Here is a tiny trained network, its code and every weight. The questions are about switching its units off for an input and a target symbol, where a switched-off unit gives its printed mean instead of its output.

import numpy as np


def w(rows, s, z=0):
    codes = np.array(rows[::2]) - 128.0
    scale = np.full(codes.shape[1], s)
    scale[-1] = z or s
    return codes * scale


def norm(h):
    return h / np.sqrt((h * h).mean(-1, keepdims=True) + 1e-5)


def f(y):
    return np.maximum(y, 0)


def softmax(a):
    e = np.exp(a - a.max(-1, keepdims=True))
    return e / e.sum(-1, keepdims=True)


def log_softmax(a):
    a = a - a.max(-1, keepdims=True)
    return a - np.log(np.exp(a).sum(-1, keepdims=True))


def net(x, mask):
    ids = ['αγδεζηθλξπτω'.index(c) for c in x.split()]
    T = len(ids)
    res = E[ids] + P[:T]
    q, k, v = (norm(res) @ M[0].T for M in (Q, K, V))
    z = softmax(np.where(np.tri(T) > 0, q @ k.T / 2**0.5, -1e9)) @ v
    res = res + np.where(mask[0], z, O[0][:, -1]) @ O[0][:, :-1]
    y = f(norm(res) @ A[0][:, :-1].T + A[0][:, -1])
    res = res + np.where(mask[1:13], y, B[0][:, -1]) @ B[0][:, :-1]
    return log_softmax(norm(res)[-1] @ U[:, :-1].T + U[:, -1])


Q, K, V, O, A, B = {}, {}, {}, {}, {}, {}
E = w([
[204,127,118,35,122],'α',
[224,147,83,122,155],'γ',
[240,105,154,183,93],'δ',
[239,133,111,174,125],'ε',
[239,120,120,201,99],'ζ',
[218,159,115,91,169],'η',
[246,102,111,164,104],'θ',
[238,130,119,196,110],'λ',
[164,125,162,252,81],'ξ',
[88,165,252,172,101],'π',
[73,172,65,161,98],'τ',
[91,15,116,119,50],'ω',
],0.015)
P = w([
[209,200,115,86,3],'0',
[181,200,113,100,30],'1',
[164,192,113,111,50],'2',
[161,180,113,121,82],'3',
[151,170,115,126,99],'4',
[139,160,119,128,115],'5',
[134,153,117,139,126],'6',
[135,148,114,149,140],'7',
[136,142,109,169,152],'8',
[146,133,115,170,161],'9',
[159,118,116,179,173],'10',
],0.014)
Q[0] = w([
[185,72,130,128,192],'h1',
[249,219,135,183,117],'h1',
],0.013)
K[0] = w([
[163,122,143,201,166],'h1',
[27,38,116,191,255],'h1',
],0.011)
V[0] = w([
[133,3,41,137,21],'h1',
[23,180,82,162,117],'h1',
],0.013)
O[0] = w([
[72,34,62,142,117,254],'h1',
[107,164,37,129,1,77],'h1',
],0.016,0.004)
A[0] = w([
[54,248,37,99,61,97],'n1',
[119,92,181,113,177,73],'n2',
[149,114,134,66,176,26],'n3',
[45,66,238,100,106,138],'n4',
[140,102,145,193,75,75],'n5',
[69,101,213,166,126,105],'n6',
[227,107,146,99,106,98],'n7',
[168,104,125,169,186,144],'n8',
[157,190,181,131,128,234],'n9',
[135,110,157,154,116,85],'n10',
[105,176,165,202,132,150],'n11',
[132,82,134,172,146,2],'n12',
],0.014,0.0055)
B[0] = w([
[195,133,11,189,179,234],'n1',
[172,107,131,223,173,175],'n2',
[130,113,67,109,150,169],'n3',
[145,139,118,83,7,153],'n4',
[136,129,106,114,186,193],'n5',
[131,157,110,28,86,155],'n6',
[66,187,133,136,99,238],'n7',
[84,117,132,91,124,255],'n8',
[130,103,121,146,59,248],'n9',
[106,139,145,138,169,147],'n10',
[94,161,184,28,109,187],'n11',
[98,202,61,64,145,153],'n12',
],0.012,0.0076)
U = w([
[164,107,134,70,141,57],'α',
[185,154,127,63,187,226],'γ',
[142,76,167,110,147,176],'δ',
[121,113,161,139,164,96],'ε',
[95,106,142,118,177,101],'ζ',
[147,136,153,111,145,254],'η',
[127,71,143,110,175,121],'θ',
[90,112,167,140,167,140],'λ',
[48,155,79,37,154,82],'ξ',
[128,187,175,134,45,105],'π',
[182,126,68,177,92,108],'τ',
[76,1,112,129,56,127],'ω',
],0.015,0.0056)

Each question gives the input, a string of symbols that net reads in full, and the target symbol t.
The units are the heads (2 rows each of Q, K, V and O) and the neurons (one row each of A and B). Each row of codes is followed by its name. A weight is (code - 128) times the scale printed after its matrix; where a second scale follows, it is the last column's (O, A, B and U).
mask holds one flag per unit, heads first, then neurons. A switched-off unit (its flag False) gives its mean, the last column of its rows in O or B, instead of its output. The means were averaged over made-up inputs and are rounded, as every weight is.
A unit's drop is (log p(t) with every unit on - log p(t) with that unit switched off) / (log p(t) with every unit on - log p(t) with every unit switched off).
The circuit of an input: a set's keep is (log p(t) with only the set's units on - log p(t) with every unit switched off) / (log p(t) with every unit on - log p(t) with every unit switched off). Starting from the 12 units with the biggest drops (on a tie, the unit counted first), units are removed one at a time, each time the one whose removal leaves the highest keep (on an exact tie, the one counted first), for as long as the keep stays at least 0.8.
circuit, biggest first: the units of the circuit, biggest drop first
most important unit: the unit with the biggest drop
k most important neurons: the k neurons with the biggest drops, biggest first
drop of u: that unit's drop, to one decimal
input τ γ θ γ γ ε γ γ ξ γ α, target ξ: most important unit => n7
input ε ω ζ γ γ τ π δ ξ, target π: circuit, biggest first => h1; n11
input γ γ γ γ π α γ π ξ δ, target π: circuit, biggest first => h1; n1
input ω δ τ γ π ω γ ξ λ δ, target ξ: circuit, biggest first => n12; n8; n1
input ε ζ ξ τ π, target τ: circuit, biggest first => h1; n1
input α θ τ π ξ η, target π: 2 most important neurons => n1; n7
input η τ η, target τ: circuit, biggest first => h1; n1
input π τ η π η, target π: circuit, biggest first => h1; n9
input γ ε γ ξ γ, target ξ: circuit, biggest first => n1; n7
input γ γ ε ξ γ π ξ γ γ, target ξ: circuit, biggest first => n8; n1
input ξ τ α ξ γ α δ ω γ ξ θ, target ξ: 3 most important neurons => n12; n8; n1
input γ η ξ π γ α, target π: circuit, biggest first => h1; n9; n7
input θ γ ξ ξ ε η, target ξ: circuit, biggest first => n1; n7
input γ π π ξ, target π: circuit, biggest first => n11
input γ η ω π ξ δ γ π π γ, target π: circuit, biggest first => h1; n9
input γ γ ξ, target ξ: 4 most important neurons => n5; n11; n1; n9
input ξ θ θ, target ξ: 2 most important neurons => n12; n7
input γ π δ ε, target π: 2 most important neurons => n9; n7
input π ξ γ, target π: 2 most important neurons => n1; n7
input η τ γ τ ξ π ξ ε ε, target ξ: most important unit => n8
input γ τ τ ε π θ ζ π, target π: 2 most important neurons => n11; n9
input ξ ζ ξ τ τ ξ γ ω γ α, target ω: 2 most important neurons => n1; n5
input λ δ τ ω γ α ξ τ τ γ π, target τ: drop of h1 => 1.6
input γ τ ζ π δ ε, target π: drop of h1 => 0.6
input ω η γ π ε γ ξ ξ τ γ η, target τ: drop of n1 => 0.0
input ξ ξ ω π ξ, target ω: 3 most important neurons => n1; n7; n3
